Each row, then one of two labels for whether it has a hidden trait; a new part has new ones
(in the rows, 128 means zero)
[126 126 107 134 130 140 110 114 156 139 148 112 107 122 133 128 131 132
 136 123 114 125 116 118 128 134 151 102 125 143 122 132 114 132 105 172
 128 134  96 125 128]	mige
[ 83 133  99 107 159 139 111  96 119 143 139 124 115 117 110  79 142 135
 162 143 134 105 141 113 124 129 114 160 119 146 172 115 113 122 128 233
 128 129 133 129 148]	Sirez
[155 130 129 120 126 136  97 104 140 131 154 122 140 121 138 112 120 127
 159 131 128 136 143 141 124 132 193  54 117 151 152 132 119 135 125 194
 122 119  67 127 133]	mige
[146 135 197 123 147 114 138 110 126 119 166 116 145 117 125 103 127 103
 138 123 121 174 130 128 139 127 171  63 122 103 196 134 118 150 118 213
 132 109 107 124 135]	Sirez
[143 136 111 125 128 139  88 102 135 140 154 133 132 107 130 101 125 130
 170 134 119 116 129 120 122 130 120  72 119 149 129 132 125 130 136 255
 124 123 100 130 127]	mige
[166 107  96 139 136 156  81 140 143 134 132 145 134 135 114 117 118 122
 137 127 107 127 108 147 140 137  86 111 107 118  68 139 172 123 115 127
 113 143 132 120 127]	Sirez
[124 125  56 115 151 109 101  96 144 140 145 126  87 135 112 121 130 138
 150 152 100 162  78 116 137 124  92 108 116 196 123 126  96 147 104 223
 128 130 146 126 133]	Sirez
[151 116 161 122 134 121 151 119  96 127 135 132 160 134 107 131 136 145
 145 135 111 133 119  91 143 125 176 174 114 151 171 135 171 135  79 144
 128 115 135 117 154]	Sirez
[154 109  79 140  89 189  66 114 146 145 139 114  99 121 134 145 119 141
 143 115 105 122  59 186 127 127  60  48 117 169  15 134 145 132 128  91
 109 152  83 129 123]	mige
[185 112 161 138 101 151  82 114 138 132 143 156 111 120 124 130 111 117
 159 130 111 110  98 134 131 133  11  66 123 153  72 125 149 134 139  91
 117 142  77 134 138]	Sirez
[144 124 112 124 142 144 110 105 136 126 163 123 120 145 116 129 129 148
 151 134 109 140 120 122 137 137 217  72 114 127 147 137 107 148  92 232
 124 123 109 121 124]	Sirez
[157 124 126 109 132 144 145  98 135 129 157 106 143 151 119 134 128 166
 142 121 115 130 117  99 127 132 252  83 114 119 168 134 129 141  88 214
 129 115  90 124 134]	mige
[183 136 123 122 118 139  97  88 138 126 157 101 134 111 124 115 122 139
 149 118 117 132 118 129 123 132 180  70 119 100 122 138 128 146 130 188
 114 119  49 124 129]	mige
[146 116 105 133 119 151 117 117 150 141 143 118 126 115 134 122 130 131
 145 126 121 119 126 143 132 134 155  83 120  88 112 130 116 124 123 175
 127 133 105 127 143]	mige
[134 139 137 109 146 121  57 105 115 128 138 154 169 104 124 101 130 126
 167 144 124 147 168 136 130 134 132  91 120 107 172 122 109 130 132 210
 124 117 113 129 138]	mige
[119 131 127 117 162 128  85 106 138 132 148 106 130 135 128 117 139 140
 151 133 144 136 159 113 126 140 253 106 117  84 214 132  97 135 104 255
 128 120 120 125 130]	mige
[154 131 124 127 132 128 118 101 147 131 150 106 122 116 122 128 132 133
 134 124 114 135 118 128 134 131 156 112 125 112 124 134 116 141 119 160
 126 129  97 124 129]	mige
[161 129 101 110 147 106 127  90 135 128 146 115 127 128  96 147 135 145
 136 133 108 156  95 100 140 130 159 160 122 143 114 135 126 154  95 175
 123 126 158 119 134]	Sirez
[155 118 156 125 146 128 124 136 134 131 130 127 115 138 123 114 129 140
 133 129 127 119 133 136 134 139  93 124 121 139 105 127 139 124 126 155
 116 128 137 126 134]	Sirez
[173 105  92 126 121 127 127 109 139 127 143 134  93 140 100 142 118 152
 143 130  87 130  78 157 149 130  97 101 116 215  49 138 141 139 113  53
 112 136 114 121 123]	Sirez

[101 143 159 140 119 132  95 112 115 110 108 128 137  53 111 139 149 152
 110 121 125  70 129 128 129 123 126 164 115 101 132 153 146 143 130 173
 102 183 127 117  98 136 144 126 128 148 135  98 116  69 114 174 135 149
  76 127 139 146 159 122 142 141 112 112  93 146 207 145 125 129 128 106
 115 112 114 102 150 125  98 113 147 122 100 125 131 159 110 127 173 126
 149]	Vudiv
[112 130 122 138 108  99 131 102  85 128 142 113 129  80 129 111 137 174
  90 155 158  88 116 111  80 127 127 120 161 130 150 119 172 126 132 153
  69 149 146 142 100 114 165 154 102 139  83 114 136 110  89  70 106 179
  93  75 137 156 105 103 145 152 163 139 132 165 160 147 132  93 109 151
 159 126 143 112 163 124 109 136 169 136 122 147 165 144 150  72 164 136
 122]	Veza
[ 96 144 133 125 101 101 124  90  93 141 131 110 129  39 127 107 146 174
  69 120 154  68 111 123  92 119 125 138 142 126 148 117 181 123 125 154
  64 128 146 149  93 130 174 164 116 140  97  96 137  88  97 122 117 162
  84  98 152 173 130  98 157 179 162 111 127 164 191 150 126  95  96 163
 123 104 135 106 173 117 123 128 157 144 120 132 171 178 145  99 195 130
 126]	Veza
[ 90 151 162 110 107 153 101  99  76 125 115 121 148  25 133 142 157 197
  93  83 138  72 149 107 105  96 134 157 101 121 136 138 175 146 118 155
  78 176 145 162  52 154 155 143 136 141 130 102 109  53 110 136 150 142
  71 119 159 185 163  98 147 203 119  96 109 149 235 152 123  82 109 153
  91  88 132  85 181 108  93 112 166 142 103 117 156 187  99  95 206 104
 148]	Veza
[140 136 141 159 151 168  93 125  91 101 156 100 129 154  73  98 110 130
 176 156 127 149 104 121  82 155 153 145 169 122 135 141 146 151 120 151
  58 189 137 107 115 126 142 128 113 134  92 120 113 128  79 121 135 156
 145  72  67 126 108 152 150 129 128 169  91 102 118 128 125 121 166 100
 187 111 123 119 158  87 116  97 138 121 106 116 139 136 146  93 148 164
 113]	Vudiv
[ 50 145 140  98  98 103 126  82 103 146  93 110 135   1 120 118 162 177
  72  64 132  49 142 121 129  87  68 164  76 100 136  88 206 124 146 126
  92 170 168 182  89 163 177 157 123 145 141 100 128  28 141 157 154 153
  32 138 190 191 185  95 158 180 119  57 146 189 255 144 117 105  91 162
  81 109 131  82 187 140  96 137 150 133 111 127 161 165 107 113 214 110
 150]	Veza
[139 141 171 149 171 203  66 138 122  84 129 118 132 142 145 141 128 117
 193 128  94 153 128 141 110 146 128 179 103  99 112 162 111 157 120 145
 111 231 112  97 105 138 109 100 168 140 144 125  88  58 118 171 167 116
 136 144  79 125 146 170 146 101  77 125  66  97 182 120 126 159 183  44
 140 102 113 102 133  88  99  90 122  91  93  84 106 139  96 145 129 140
 130]	Veza
[117 145 118 126 164 154 114 173 167 106 109 116 134 174 140  91 130  40
 164 161  81 144 110 177 181 160  80 184 115 105  93 135  89 130 134 109
 170 150 103 100 182 130 109  60 125 140 147 148 142 154 159 189 150  90
 174 151  91  61 152 180 114  44 143 123  48 129  70  86 129 182 169  46
 130  98  91 121 103 157 149  96  86  96 111 118  94  77 128 190  96 150
 135]	Vudiv
[125 133 103 138 122 141 135 144 111 134 138  92 135 114 171  65 117 135
 144 161 132 127  98 139  83 153  94 144 150 133 138 109 149 117 129 120
  96 132 131 121 143 111 151 131  94 138  83 120 141 151 111 136 115 150
 128  78  98 118 108 123 123 107 166 145 123 142  98 118 133 124 147 123
 184 117 113  99 147 137 137 121 138 123 121 144 147  95 157  99 128 146
 123]	Vudiv
[113 137 127 133 118 144 116 141 103 137 128 102 137  92 150  88 131 156
 126 147 130 109 107 135  97 150 100 154 149 137 132 126 153 125 118 142
  99 150 122 131 127 120 152 126 107 141  94 117 135 121 116 155 125 139
 122 103 109 134 137 118 129 129 154 135  69 155 145 128 131 108 146 111
 141  99 118  92 148 132 126 111 143 127 110 135 144 130 138 104 146 143
 135]	Vudiv

New part:
[127 140 124 134 130 126 157 133 132 135 129 127 129 133 128 132 146 136
 133 125 125 129 130 126 131 131 141 131 135 127 133 110 128 133]	Dipir
[115 121 114 135 158 117 141 134 145 142 128 119 139 130 117 124 151 111
 138 116 121 127 134 145 156 122 127 136 142 135 170 148 158 138]	Dipir
[121 122 113 138 125 120 132 119 140 129 127 122 130 139 124 129 147 130
 129 124 126 124 133 137 148 123 121 125 175 150 198 178 141 136]	veval
[142 119 143 140 123 127 209 114 138 120 134 136 149 123 139 131 146 128
 146 122 135 135 126 137 136 112 185 129 140 151 219 138 129 145]	Dipir
[135 121 126 140 128 119 168 112 139 132 128 129 132 133 143 132 150 115
 127 120 126 125 132 133 151 120 148 125 126 135 152 136 134 141]	veval
[119 120 118 135 140 119 134 119 145 135 128 126 134 127 115 128 151 118
 129 116 125 124 138 142 154 120 116 126 143 140 134 136 133 135]	Dipir
[148 126 132 147 125 129 153 119 134 123 128 128 132 135 186 133 129 130
 127 130 131 127 126 134 148 121 141 125 138 142 145 126 131 131]	veval
[142 133 141 124 148 135 136 130 127 111 128 135 136 170 136 130 122 152
 140 132 136 127 124 134 124 122 111 124 193 167 214 188 142 128]	veval
[125 118 128 134 123 122 137 121 139 124 128 126 128 134 124 131 144 126
 131 123 129 130 128 139 153 117 115 124 151 147 138 148 136 135]	Dipir
[139 121 153 130 136 134 169 111 128 100 128 143 145 143 147 133 121 146
 133 127 147 125 121 136 132 105 123 117 139 172 140 144 134 133]	Dipir
[132 123 118 142 121 120 165 128 135 137 127 123 137 120 219 133 141 116
 126 129 125 127 134 133 156 127 166 129 126 124 151 124 141 136]	veval
[117 124 112 136 128 119 124 128 147 145 127 118 128 138 121 126 144 121
 131 123 119 127 135 133 152 128 141 131 181 123 209 152 141 136]	veval
[138 119 142 129 125 134 157 116 138 116 129 136 134 121 135 129 138 129
 135 121 137 124 125 140 138 118 123 128 137 161 146 141 132 135]	Dipir
[124 124 109 169 122 116 182 134 143 145 126 120 136 110 214 133 147 111
 126 122 122 126 135 135 140 128 210 130 126 119 150 116 127 135]	veval
[128 126 124 130 141 133 141 133 132 125 129 134 135 146 127 128 131 127
 133 123 131 127 127 138 140 125 116 127 151 138 140 161 146 135]	veval
[134 130 134 124 136 129 143 121 132 122 129 132 137 168 125 131 131 130
 133 128 131 128 129 144 134 123 116 128 146 140 154 139 144 133]	Dipir
[123 125 111 142 128 118 145 127 141 140 129 124 135 119 122 127 146 118
 128 132 121 127 133 132 131 129 135 132 133 118 142 119 131 133]	veval
[137 130 122 158 123 122 172 119 137 136 128 125 136 113 196 134 135 122
 126 122 126 125 130 133 144 122 197 129 126 144 138 125 132 139]	veval
[118 120 114 135 147 116 140 131 142 136 130 120 131 153 118 130 146 117
 136 121 124 128 133 142 149 124 133 128 163 142 158 179 160 138]	veval
[117 124 114 137 130 117 158 133 142 140 129 134 152 112 116 128 164 108
 148 118 121 143 134 139 150 126 168 187 129 129 123 105 140 144]	Dipir
[115 137 113 134 168 118 129 140 148 143 131 124 133 177 119 126 149 119
 146 118 118 125 135 143 145 127 138 139 130 122 137 123 152 134]	Dipir
[121 125 117 135 127 118 132 126 142 135 130 121 133 130 120 125 147 138
 129 125 121 125 133 136 144 128 129 127 210 153 215 147 151 137]	veval
[134 120 140 126 158 133 141 142 136 109 128 134 136 169 126 131 136 138
 147 124 135 123 125 148 137 112 111 120 161 154  97 163 154 133]	Dipir
[124 154 122 131 193 126 137 241 142 130 128 125 133 237 124 129 147 125
 155 119 133 124 137 217 150 121 111 127 252 185 214 248 208 134]	Dipir
[121 126 120 133 148 118 126 121 161 132 127 121 132 208 118 126 142 225
 125 119 124 123 133 144 171 117 117 128 227 255 255 255 190 133]	veval
[126 120 125 136 129 123 142 120 146 130 128 127 135 124 131 131 140 119
 127 124 126 125 130 134 152 121 135 122 145 137 140 125 137 135]	veval
[120 129 117 137 185 116 127 178 143 129 127 121 128 253 120 126 143 127
 133 121 126 125 136 164 153 127 129 127 249 173 193 234 201 136]	veval
[125 129 113 138 140 130 137 132 140 139 130 125 127 104 122 123 151 115
 137 124 121 127 132 138 140 134 138 132 134 121 164 138 154 136]	Dipir
[125 133 125 136 139 120 135 125 143 128 127 124 133 152 114 127 147 125
 157 118 127 123 133 138 152 119 119 126 164 139 142 157 155 139]	Dipir
[126 121 117 140 122 119 149 120 140 136 129 129 130 121 124 126 145 119
 125 121 126 124 132 139 148 131 145 127 123 138 141 128 136 139]	Dipir
[108 129  95 146 126 102 110 135 149 163 128 111 125 124 121 126 159  95
 122 121 113 128 143 130 155 137 152 138 147  93 193 117 145 140]	veval
[123 125 129 137 153 124 136 128 146 122 127 127 132 175 131 127 144 132
 139 117 132 122 130 145 151 117 108 122 237 176 230 242 164 145]	veval
[123 126 120 140 139 128 155 119 143 132 128 131 133 135 125 126 148 121
 128 119 126 124 131 129 158 122 130 126 156 143 175 152 136 136]	veval
[120 139 120 135 171 124 131 161 146 132 129 128 132 165 122 128 148 120
 156 120 126 130 146 142 147 124 136 141 131 136 136 164 144 135]	Dipir
[124 134 123 134 130 122 143 130 136 133 132 128 135 142 122 127 154 118
 144 122 126 134 131 136 141 125 133 136 141 129 131 140 136 135]	Dipir
